Below is a small trained network, with its code and all its weights. Each question gives an input and a class and asks what happens when units are switched off, that is, made to give their printed mean instead of their output.

import numpy as np


def w(rows, s, z=0):
    codes = np.array(rows[::2]) - 128.0
    scale = np.full(codes.shape[1], s)
    scale[-1] = z or s
    return codes * scale


def norm(h):
    return h / np.sqrt((h * h).mean(-1, keepdims=True) + 1e-5)


def f(y):
    return np.maximum(y, 0)


def log_softmax(a):
    a = a - a.max(-1, keepdims=True)
    return a - np.log(np.exp(a).sum(-1, keepdims=True))


def net(x, mask):
    res = np.array(x, float).reshape(1, 6) / 4 @ E
    u = 0
    for l in range(3):
        y = f(norm(res) @ A[l][:, :-1].T + A[l][:, -1])
        res = res + np.where(mask[u : u + 12], y, B[l][:, -1]) @ B[l][:, :-1]
        u += 12
    return log_softmax(norm(res)[-1] @ U[:, :-1].T + U[:, -1])


A, B = {}, {}
E = w([
[190,84,81,137],'x0',
[242,169,127,110],'x1',
[133,187,69,105],'x2',
[104,57,128,28],'x3',
[66,103,57,92],'x4',
[43,179,255,66],'x5',
],0.0061)
A[0] = w([
[32,150,88,119,134],'L0N0',
[90,152,16,77,187],'L0N1',
[173,154,108,206,147],'L0N2',
[133,254,84,111,2],'L0N3',
[76,121,101,221,71],'L0N4',
[72,97,84,152,131],'L0N5',
[155,107,135,45,155],'L0N6',
[105,128,157,104,87],'L0N7',
[166,115,120,101,250],'L0N8',
[162,132,113,68,89],'L0N9',
[80,111,173,112,8],'L0N10',
[119,202,148,95,163],'L0N11',
],0.0092,0.0028)
B[0] = w([
[154,102,114,142,229],'L0N0',
[147,84,77,161,246],'L0N1',
[90,124,168,182,254],'L0N2',
[65,201,75,82,191],'L0N3',
[81,88,123,255,208],'L0N4',
[149,80,154,159,203],'L0N5',
[107,136,89,151,198],'L0N6',
[60,51,115,106,168],'L0N7',
[220,61,125,117,221],'L0N8',
[139,157,146,149,166],'L0N9',
[44,121,157,74,175],'L0N10',
[122,125,52,124,216],'L0N11',
],0.0085,0.0041)
A[1] = w([
[130,93,146,167,192],'L1N0',
[156,74,32,173,129],'L1N1',
[111,200,164,139,53],'L1N2',
[113,42,115,94,32],'L1N3',
[250,132,191,124,55],'L1N4',
[102,137,204,98,39],'L1N5',
[120,124,127,119,16],'L1N6',
[66,138,207,126,113],'L1N7',
[80,168,190,153,121],'L1N8',
[104,125,119,137,45],'L1N9',
[149,127,90,169,5],'L1N10',
[77,92,185,140,205],'L1N11',
],0.012,0.0029)
B[1] = w([
[171,153,132,151,196],'L1N0',
[176,53,173,44,254],'L1N1',
[99,209,93,78,151],'L1N2',
[127,97,160,93,179],'L1N3',
[160,192,254,168,180],'L1N4',
[80,53,132,93,154],'L1N5',
[29,79,174,95,128],'L1N6',
[69,112,90,128,184],'L1N7',
[118,103,77,132,176],'L1N8',
[132,187,145,165,136],'L1N9',
[97,124,91,80,163],'L1N10',
[107,134,18,175,203],'L1N11',
],0.0058,0.0083)
A[2] = w([
[172,72,50,174,193],'L2N0',
[184,118,149,113,106],'L2N1',
[5,74,226,45,213],'L2N2',
[136,219,67,11,138],'L2N3',
[87,74,159,75,186],'L2N4',
[170,232,50,121,235],'L2N5',
[28,126,106,105,117],'L2N6',
[143,122,46,55,177],'L2N7',
[93,66,213,113,251],'L2N8',
[122,119,62,186,135],'L2N9',
[66,100,25,92,139],'L2N10',
[2,134,186,123,241],'L2N11',
],0.0094,0.0026)
B[2] = w([
[20,111,211,132,254],'L2N0',
[129,211,117,144,168],'L2N1',
[217,169,24,114,235],'L2N2',
[2,79,175,120,183],'L2N3',
[87,186,94,134,200],'L2N4',
[80,165,238,49,193],'L2N5',
[174,187,111,165,213],'L2N6',
[111,150,156,90,206],'L2N7',
[130,123,26,119,213],'L2N8',
[44,163,194,121,203],'L2N9',
[213,134,170,140,251],'L2N10',
[198,138,50,194,229],'L2N11',
],0.0078,0.0063)
U = w([
[69,100,141,187,112],'0',
[210,154,220,153,254],'1',
[72,78,165,211,46],'2',
[65,162,195,44,104],'3',
[74,208,154,155,98],'4',
[124,164,4,143,127],'5',
[146,101,98,72,5],'6',
[151,45,141,93,244],'7',
],0.02,0.0029)

Each question gives the input, the list of numbers given to net, and the class t.
The units are the neurons (one row each of A and B). Each row of codes is followed by its name. A weight is (code - 128) times the scale printed after its matrix; where a second scale follows, it is the last column's (A, B and U).
mask holds one flag per neuron, layer by layer. A switched-off neuron (its flag False) gives its mean, the last column of its row in B, instead of its output. The means were averaged over made-up inputs and are rounded, as every weight is.
A unit's drop is (log p(t) with every unit on - log p(t) with that unit switched off) / (log p(t) with every unit on - log p(t) with every unit switched off).
unit that matters most: the unit with the biggest drop
top k neurons: the k neurons with the biggest drops, biggest first
k most important neurons of layer l: the k neurons of layer l with the biggest drops, biggest first
drop of u: that unit's drop, to one decimal
input [0,-2,8,-8,5,-5], class 2: top 2 neurons : (L0N4; L0N1)
input [3,4,7,3,-6,2], class 3: unit that matters most : L0N3
input [1,5,3,-7,0,-8], class 1: 3 most important neurons of layer 1 : (L1N1; L1N11; L1N7)
input [-4,-5,0,2,2,-6], class 7: top 2 neurons : (L1N1; L0N2)
input [5,3,8,-2,1,-5], class 3: 2 most important neurons of layer 2 : (L2N0; L2N5)
input [-6,8,-7,2,-4,3], class 5: top 3 neurons : (L1N5; L0N1; L2N8)
input [-3,5,-6,1,4,-3], class 1: top 2 neurons : (L1N4; L0N8)
input [-4,4,5,1,-7,5], class 3: 2 most important neurons of layer 0 : (L0N11; L0N2)
input [-6,-1,8,-2,-3,-5], class 4: top 2 neurons : (L0N2; L0N3)
input [-1,-1,-6,-1,5,-5], class 2: top 3 neurons : (L0N4; L2N0; L2N2)
input [-7,2,6,-4,-2,-4], class 4: top 2 neurons : (L0N2; L0N3)
input [-1,3,6,4,-2,-5], class 7: top 3 neurons : (L1N1; L0N1; L0N8)
input [4,6,2,-7,-4,8], class 3: top 2 neurons : (L2N5; L0N3)
input [-7,0,7,7,5,1], class 5: unit that matters most : L2N2
input [3,0,-4,-3,7,-2], class 2: top 2 neurons : (L0N4; L2N0)
input [4,3,-4,-8,7,3], class 2: top 2 neurons : (L0N4; L2N2)
input [-2,-2,6,-5,7,1], class 3: drop of L0N2 : 0.2
input [7,3,-3,2,-3,0], class 1: drop of L1N4 : 0.3
input [0,-2,7,5,7,3], class 6: 4 most important neurons of layer 0 : (L0N1; L0N0; L0N2; L0N4)
input [0,7,-3,-7,5,5], class 3: unit that matters most : L2N5
input [5,4,8,-2,-5,4], class 3: drop of L0N3 : 0.2
